
[[-341   46  -16    9 -221 -174    7  -74  163  -79 -232  -91  -37 -175
   183 -225  285   29  102  -15]
 [ -30   93   20  -90  -14 -165   -2   97 -198  236  -18   38  328   69
    94 -186   59  503 -231  -75]
 [ -32  170   30 -122  -72  190  -22 -120   58   -6  -55   44  108  -64
  -145 -157  121   25  122  -21]
 [  95    1    9  -87   62   71 -118 -104   47 -252 -137  108   34  -90
   -23   68  313  -64  -10  -15]
 [-222  -83   25  -68 -226 -240   17  311 -153  220   30   19  -50  260
   371 -150   94  219 -179  -35]
 [ -98 -247 -175  326  104   18   98   97   49 -178   54  -80  -80   61
    63   51 -249    9   91  106]
 [ 123  -28  -89   94  126  228   32  -24    0 -122   37   68   54   52
  -165   33 -155   33   75   49]
 [  62  180  -40 -139  -77  331   24   93  -55  304  260   56  281  107
   -73 -197 -138  183  -37  -66]
 [ 124   33 -146  173  213   67   84   44   87 -158 -112  252   99   43
    53   81 -204  111  -29   31]
 [  16   60    2   57  160  -86   43   43 -163  110  -41   62  326   47
   -24  -96 -117  451 -150  -15]
 [ -81 -243  -86   82   61   68 -113   35  123 -258   81 -108   11 -113
   179  119  252 -182    4   12]
 [ -19  151  317 -156  100    5 -227 -223  -90 -101 -231  -97   43 -327
  -198  -11  431    9  -56   -2]
 [ -79 -210  -11   39   51   86  -77  131   34 -144  114  -25  -34   61
   165  111  132 -152   -1   17]
 [-106 -198   58  -45   44  161 -115   96   44 -159  134  -24  -31   48
   119  116  227 -250   66   11]
 [-264    5  195 -101  -45  132 -184 -177   95  -95   -3 -285   42 -335
  -100 -100  423 -194  147    0]
 [  21  113    9   85  243    0   11   -2   13   -8  -99  125  292 -101
    25   -4  -69  254 -119  -17]
 [ 256  -53  -64 -101   64  414  -96  150  -88   75  355   65  147  141
   -47   89  -41  -39 -115  -32]
 [ 171  -88 -101   75  102   17   -9   75  -94 -115  -19  117   28  105
    27   77  -45  146 -123   24]
 [ 134   32   93   -6  126   90 -110   44 -133   26   21   -1   34  -65
   -58   64   25   91 -188   17]
 [-263 -100  -25   14  -89   31  -42 -123  136 -171  -20 -180   87 -157
    11 -125  285  -56  193    0]
 [  84  -86    4  -13  105 -200 -135  -80   -8 -338 -289  100    6 -112
   109  120  394   69 -138   -3]
 [   4  119    5 -115  -59  119  -17  -88   -9    4  -36   60  165   -9
  -109 -147  120  131   56  -33]
 [ 127   39 -102   68  122  397   49  -16   69  -62  154   92  120   55
  -188    6 -225  -49  131   29]
 [  56  115   -7  104  263   75   16   -3   33  -22  -64  141  280  -86
   -18   11 -128  210  -79   -1]
 [-176  112   62   -2  -43   -9   18  355  104  217   47  201  -52   92
   475  -25  -62  -49 -202  -34]
 [ 133  178  261   16  201  150 -159  -25 -166   84  -48  -59  -80 -227
  -204   77  -32   22 -202   57]
 [ 111  262  -70 -116  -68  322    2  251  151  263  182  279  114   55
   271  -59 -116  -43 -199  -91]
 [-249  -99  -80   87  -59 -167   29  141  -36  146   81 -146  239    3
   240 -175   23  316 -111  -36]
 [ -73 -261 -102  161   75  -26  -59  167   15 -122  115  -90   -4   -3
   245  102   57  -22 -115   26]
 [ 135  -86  -22  -80   50   67 -121   41  -81  -81   48   40  109   16
    49   66  221   62 -158  -37]
 [-261   18   85 -103 -158  135   14  149  -36  234  188  -55   73  145
    86 -196    8   28   86  -24]
 [ 206 -100  -63  -47   86   95  -96  107 -106  -67   97   93   80   96
    71  105  110   73 -181  -24]
 [-123 -252   56   35   51 -106  -79  209  -94  -89   57  -16  -69  138
   245  113  169  -26 -108   28]
 [-182 -127  201  -43   38    4 -122  117 -114   13   74 -113  -48   18
    87   33  185  -64  -42   24]
 [-152 -183    7   35  -44  320  -67 -145   -8 -122  225 -340   28  -79
  -312  -95   89 -148  311   56]
 [ -39 -146   90  -87   -9  -66  -90 -369 -238 -318 -207 -233   77  -54
  -496 -120  372  207  263   56]
 [ 130    3   -6  -69   24  117  -69   33  -76  -31   22   80   52   45
   -28   22   96   63  -88  -10]
 [ -86  111   30  -72  -71 -121  -17 -140    1  -99 -268   51   79  -83
   -30 -156  236  180   38  -16]
 [ 141  195  281   19  197  191 -154   44 -201  211   44  -83  -41 -207
  -183   54 -113   70 -254   43]
 [  16  -73   83  -33   50  -14  -81 -222 -203 -166 -119 -158   87  -61
  -349  -79  201  205  101   44]
 [  15   75  -73 -110 -230 -181   18  153 -156  195  -69   90   54  149
   196 -201   93  376 -238  -63]
 [ 111  236  -43 -120  -62  175  -13  207   86  212   68  260   89   32
   262  -52  -18   52 -246  -82]
 [-100 -119   49  -12   21  281  -55  118   10   -5  250  -67   -3   79
     5   34   13 -195  104   27]
 [-200   20  128 -295  -88  -73 -156 -414    8 -273 -250 -126  362 -215
  -243 -222  745  145  247  -81]
 [-212 -195   34   17    4  -67 -107  -47  129 -340 -137  -58  -94 -102
   149   76  402 -213  114   26]
 [-269   72  392 -109   54  138 -216 -106  -38   41   15 -276  -18 -305
  -148  -54  313 -181   61   30]
 [  62  141  -44  133  320   97   30   14  158  -95  -94  243  300 -120
    83   72 -132  123  -91  -14]
 [ -49 -207  -90  167   85  268   33  197    6  -22  301  -63  -36  152
    46   78 -244 -131   69   64]
 [-187   95  399 -103   75  244 -187   -1  -91  131  113 -208  -79 -184
  -167  -15  139 -205   34   40]
 [ 221  -82 -147   40   84  311   -2  127  -50  -12  246   85   78  167
   -54   73 -179   21  -39   14]
 [  71  191   -9  138  374  216   53   53  102   52   41  218  387  -85
     4   48 -296  168  -93   -8]
 [ -52   85   27 -139  -19   18  -20  -35 -120  130   35   -9  379   31
   -74 -207  132  351  -36  -70]
 [-117 -206 -167  286  100  -34   64   49   84 -194  -13  -74  -15  -12
    96   29 -137   30   69   75]
 [  26    2   20  -94  -29   16  -96 -141   54 -268 -206   61  -24 -104
   -38    4  357  -59   51   -6]
 [  21  179  130 -100   21  305  -67 -150    5   11   -1  -21   57 -137
  -285  -95   58  -51  120   15]
 [-176  -96  224   38  102 -128 -121  146 -135    5  -40  -81 -105  -18
   144   76  149    1 -135   41]
 [ 357  249  231   52  155  422 -144  278 -211  365  238   27 -337  -91
   -92  177 -411 -136 -421   81]
 [-280   19   77 -131 -212   78   24  160  -42  228  144  -39   36  173
   114 -223   56   40   76  -26]
 [-239 -247   34  111   -8 -110  -71 -188  -58 -260  -97 -340  -12 -159
  -168  -73  268   47  197   75]
 [ 259  -97 -277  236  181  423  152   90   27 -108  226  166   38  244
  -189  100 -537   -4  135   84]
 [-116 -226  -81   95   46  -24  -95   33  117 -233   24 -105   28 -117
   204   82  256 -105  -23    5]
 [-201   73  334  -88   47  179 -211  -46  -45   84   80 -265  -21 -292
  -111  -40  248 -169   -9   18]
 [  74   46   16  -74   -4  -25 -122 -136  118 -336 -303  145 -126 -162
    51   79  399 -138  -14    0]
 [ -22 -276 -301  398  119  178  161  143   85 -161  189  -51  -69  142
    24   75 -456  -24  139  117]
 [ 216 -116 -229  263  187  230  141   82  -49 -129   98  133  -21  219
  -145   97 -474   90   66   99]
 [ 192 -124  -92   39  122   39  -51   78 -103 -129   26   94   65  102
    25  119   26  118 -140   11]
 [-305   19  127  -22   57  110   33  132  -81  295  256 -105  375   86
    30 -195 -100  223   43  -34]
 [  28  164   -9  206  494  155   88  -31   51   24   14  164  560 -103
  -125   19 -372  340  -32    5]
 [ 197   21 -215  169  202  425  118   72  140  -85  175  223  123  120
   -83   81 -410  -58   95   43]
 [  46   79  -71 -117 -161    5   24  199 -166  303  127   81  175  195
   142 -182  -43  351 -218  -72]
 [  54   71  -67  -92 -127  -87   15  189 -192  269   47   87  170  161
   150 -173  -17  414 -266  -70]
 [-208 -228   57   35  -26  115  -61 -178  -75 -191   69 -336   16  -55
  -303  -99  187  -40  311   71]]

[  86  185  -70  143 -123   41   57   -9 -210   36   83   56   83  -18
   62  -29 -148  147  -59   -5    2  -64   10 -229 -100  119 -243  -95
   26  121]	6
[   2 -266   46   15   43   61   87 -169   38 -169  105   29  -12   33
 -160  123   46  -32    3  -51 -280   25  -63  -18   -2  -71 -209   25
   21 -141]	12
[ 112 -149  136   -8   31  187  186 -314 -100 -208  -14  158   36  -62
 -225  120  -96  -22   48   24 -153   -2   13 -166 -154 -266 -213  177
   65 -103]	13
[  12 -224   -9  130 -232   95  156  -86   76 -127  225   72  116  187
 -285  164   79 -173  -20  -41 -252   57  -39 -181   93   57 -274 -344
  -98  -63]	49
[  98  177 -185    9 -590  160  -69 -152  -49   53  419 -541  -14 -210
  231  359 -550  337 -339  158 -125  462  247 -286   75  162  -59  325
  256  250]	67
[ -64    9   87  493  217   88   27  196 -184   -2  480   15 -114  123
 -103  -99  453  274   17 -132 -150  -12 -185   77  -79  330  117  -28
 -110   40]	37
[  75 -101   -6  -53  145   20   35 -197  -72 -192  -97   96  -78  -47
  -50   45  -78  106   -8  -35  -99  -63   74  -20  -79 -112 -235  342
  193  -90]	60
[  25 -436  138  168   48  132  133 -157   47 -228  318    5  -60   93
 -296  201  227  -61   89 -110 -472   34 -159  -85  -25   15 -148  -46
 -106 -123]	10
[ -55  -63 -166  306 -118 -124  -56  208  -25   74  365 -134    2  142
   97  -32  188  117  -81 -165 -294  -28 -186  -69  102  480 -274 -387
 -128   88]	5
[-107  150   -2    3  -58  116  142 -105  -64  -18   32  200  144   56
 -196   -1  -74   14 -181  126  253  201  126   88   65 -222   -4  -20
  126 -121]	30
[ -11  151 -198 -291 -167  -86   16 -194  -43   39 -259   50  161 -116
  160   -4 -464   13 -221   91  119   59  114  -38   47 -203 -387  -17
  219  -68]	47
[  74  108  -88  338 -404   59  120   48 -124  111  348  -75  269   77
    2  -59   65    9  -77  -41 -215   45 -162 -361   -6  304 -435 -559
 -213  121]	59
[ -46  361  259 -338   96  433  129 -269   63  -95 -180   28  315 -196
  -58   10 -202  -40 -137  163  185  170  172  164 -200 -398  -87  347
  317 -301]	26
[ -50  105    7  187   40   81   90  -49 -174    9  178   90   42  -10
  -77  -70   34  177 -110   49   82  125  -15   50  -36  -61  -13   56
   45  -39]	21
[  -4  -61   48  -78 -124  130  162 -243  -68  -60   24  113  137  -45
 -156  125 -231  -65  -84   80  -49  120    6  -98  -26 -262 -163  -98
   37  -90]	42
[ -33   37  147  -94  137  174  123 -206 -262    4   12  170  -26 -170
  -72  144 -386  136  -55   91  102   50   11    9 -179 -354  188  134
  121  -26]	14
[ -26 -569  144   94 -295  246  289 -218  245 -270  398  104  105  288
 -628  443  143 -405   43  -30 -464  183  -79 -208  155  -94 -146 -476
 -203 -179]	16
[ -96   77 -315 -147  -20 -183  -86  -35   74 -131 -168  114 -112  128
   -3   35 -174  148 -286   63  299  137  372  212  288  -25 -134  374
  400  -77]	27
[ -52   63 -371  -21   84 -393 -109   12 -286   86 -181  168 -196  -37
  248  -99 -388  324 -202   -2  236  -75   93   75  124  -11 -135  113
  211  120]	39
[ -52  -66 -224  -88   99 -218 -123   -7   28  -43  -92  -50  -86    6
  197  -47  -73  151 -133  -87 -101  -42   29  139  115  114 -316  141
  200  -72]	17
[ -30  181 -390 -156 -129 -209 -167   -3  -14  -40 -139  -56 -150    7
  217   72 -393  283 -316   60  260  121  376   83  228   90 -159  424
  446   85]	9
[ -74  -31  349   48  109  464  148  -49  173 -197  317  -24  150   99
 -342  175  301 -127   26  -31 -229  108  -34   98 -111    7   74    9
   28 -235]	41
[ -11   36 -119   70 -193  -66  182 -149 -312  102    4  295  106   -8
  -99   14 -374   34 -126  112  189   64  -14 -194   23 -253 -116 -348
  -46   72]	34
[-153 -138   71  165 -293  237  222  -71  117  -56  436   59  178  210
 -436  227  122 -173 -163   94  -57  373    4   16  201  -80   75 -388
  -98 -141]	7
[  77  282 -246  144 -230 -132  -34  111 -172  111   16  -18  131   23
  247 -159 -149  160 -126  -65   14 -136   16 -247  -12  333 -480 -245
   44  173]	64
[  83  220   41  155 -264  199  167 -114 -222   73  187   17  230  -92
  -24    1 -189   86  -84   78    0  101  -30 -291 -136  -39 -209 -184
  -44   87]	22
[ -93  333   82  272  396   76   -6  139 -270   60  125  118  -10  -48
   90 -313  272  369  -53  -47  175  -52  -76  250 -181   98   86  241
   96  -57]	0
[ 102   80  127  148 -179  331    9  -92  -37  -51  453 -402   10 -160
   68  210  -51  253  -79    9 -336  219    4 -178 -158  199  -54  299
  102   83]	46
[-128  -83  153 -260   68  191   41 -126 -111   52  136   -6  -96 -149
  -19  389 -565   62 -107   46  -61   94  -23   72  -90 -253  340  -45
  122    3]	45
[-235 -176 -127   22  257 -136  -64  129  240 -177   37  152  -97  301
 -181  -39  391  -17 -135 -115    4   34   72  426  285  136  -82   54
  170 -267]	4
[ -25 -445  -51  198  -24  -49   16   23  147 -190  324  -40 -130  231
 -209  186  279  -57   20 -186 -461  -18 -115  -42  149  270 -226 -174
  -80  -65]	65
[ -46  -69   58  315   66   75  121  -64 -203    2  316   83   -3    1
 -148  -54  179  171  -52   10  -73  142 -146   25  -45  -45   12  -29
  -84  -42]	19
